Below is a small trained network, with its code and all its weights. Each question gives an input and a class and asks what happens when units are switched off, that is, made to give their printed mean instead of their output.

import numpy as np


def w(rows, s, z=0):
    codes = np.array(rows[::2]) - 128.0
    scale = np.full(codes.shape[1], s)
    scale[-1] = z or s
    return codes * scale


def f(y):
    return np.maximum(y, 0)


def log_softmax(a):
    a = a - a.max(-1, keepdims=True)
    return a - np.log(np.exp(a).sum(-1, keepdims=True))


def net(x, mask):
    res = np.array(x, float).reshape(1, 2) / 4 @ E
    y = f(res @ A[0][:, :-1].T + A[0][:, -1])
    res = res + np.where(mask, y, B[0][:, -1]) @ B[0][:, :-1]
    return log_softmax(res[-1] @ U[:, :-1].T + U[:, -1])


A, B = {}, {}
E = w([
[90,72,100,167,110,254,190,151,168,149,108,162],'x0',
[130,151,205,187,221,100,122,186,74,167,94,201],'x1',
],0.011)
A[0] = w([
[141,175,193,185,225,104,139,217,72,181,72,188,242],'neuron 1',
[110,56,67,158,121,154,201,115,148,206,28,136,255],'neuron 2',
[48,23,87,192,127,184,184,177,149,133,151,178,37],'neuron 3',
[124,108,71,44,55,121,191,62,179,86,191,71,24],'neuron 4',
[186,187,150,91,185,52,2,35,77,84,167,84,85],'neuron 5',
[95,91,110,81,56,145,89,54,139,105,181,65,211],'neuron 6',
],0.0061,0.0053)
B[0] = w([
[198,126,60,121,38,156,146,231,207,158,129,100,253],'neuron 1',
[88,112,117,13,137,45,45,75,207,106,172,108,200],'neuron 2',
[83,53,180,67,144,169,163,163,106,61,243,85,175],'neuron 3',
[166,46,176,169,173,209,186,201,156,211,153,196,185],'neuron 4',
[139,1,168,55,181,159,117,95,156,100,233,101,208],'neuron 5',
[198,115,76,149,59,109,151,158,249,188,93,156,201],'neuron 6',
],0.0082,0.014)
U = w([
[195,121,114,175,106,160,178,201,149,254,109,174,56],'0',
[101,89,197,49,172,141,92,112,131,25,192,95,77],'1',
[149,170,35,94,69,85,25,103,159,108,57,108,254],'2',
[80,242,175,192,161,112,136,59,28,73,62,157,82],'3',
[36,171,220,232,192,137,127,68,61,124,47,192,82],'4',
[69,151,213,188,168,151,148,122,34,81,32,151,92],'5',
[59,165,182,231,203,158,104,44,29,99,85,234,81],'6',
[77,229,194,195,180,119,206,84,40,59,88,157,81],'7',
],0.009,0.0095)

Each question gives the input, the list of numbers given to net, and the class t.
The units are the neurons (one row each of A and B). Each row of codes is followed by its name. A weight is (code - 128) times the scale printed after its matrix; where a second scale follows, it is the last column's (A, B and U).
mask holds one flag per neuron, in row order. A switched-off neuron (its flag False) gives its mean, the last column of its row in B, instead of its output. The means were averaged over made-up inputs and are rounded, as every weight is.
A unit's drop is (log p(t) with every unit on - log p(t) with that unit switched off) / (log p(t) with every unit on - log p(t) with every unit switched off).
The circuit of an input: a set's keep is (log p(t) with only the set's units on - log p(t) with every unit switched off) / (log p(t) with every unit on - log p(t) with every unit switched off). Starting from all 6 units, units are removed one at a time, each time the one whose removal leaves the highest keep (on an exact tie, the one counted first), for as long as the keep stays at least 0.8.
circuit, biggest first: the units of the circuit, biggest drop first
unit that matters most: the unit with the biggest drop
top k neurons: the k neurons with the biggest drops, biggest first
drop of u: that unit's drop, to one decimal
input [8,3], class 1: circuit, biggest first => (neuron 3)
input [2,-1], class 2: top 2 neurons => (neuron 5; neuron 4)
input [8,6], class 1: top 2 neurons => (neuron 3; neuron 2)
input [3,-6], class 0: top 2 neurons => (neuron 4; neuron 6)
input [-3,-5], class 0: top 3 neurons => (neuron 4; neuron 6; neuron 2)
input [2,-2], class 2: circuit, biggest first => (neuron 5; neuron 4; neuron 2)
input [-6,-6], class 0: top 3 neurons => (neuron 6; neuron 4; neuron 2)
input [3,3], class 2: top 2 neurons => (neuron 4; neuron 5)
input [-1,3], class 2: top 3 neurons => (neuron 4; neuron 6; neuron 3)
input [-6,-5], class 1: top 2 neurons => (neuron 5; neuron 1)
input [5,-2], class 1: top 2 neurons => (neuron 3; neuron 1)
input [5,3], class 1: circuit, biggest first => (neuron 3; neuron 2)
input [5,-1], class 1: top 2 neurons => (neuron 3; neuron 1)
input [2,-5], class 0: top 2 neurons => (neuron 4; neuron 6)
input [3,0], class 2: unit that matters most => neuron 5
input [4,0], class 1: drop of neuron 6 => 0.1
input [3,-1], class 2: drop of neuron 4 => 0.4
input [1,0], class 2: drop of neuron 4 => 0.3
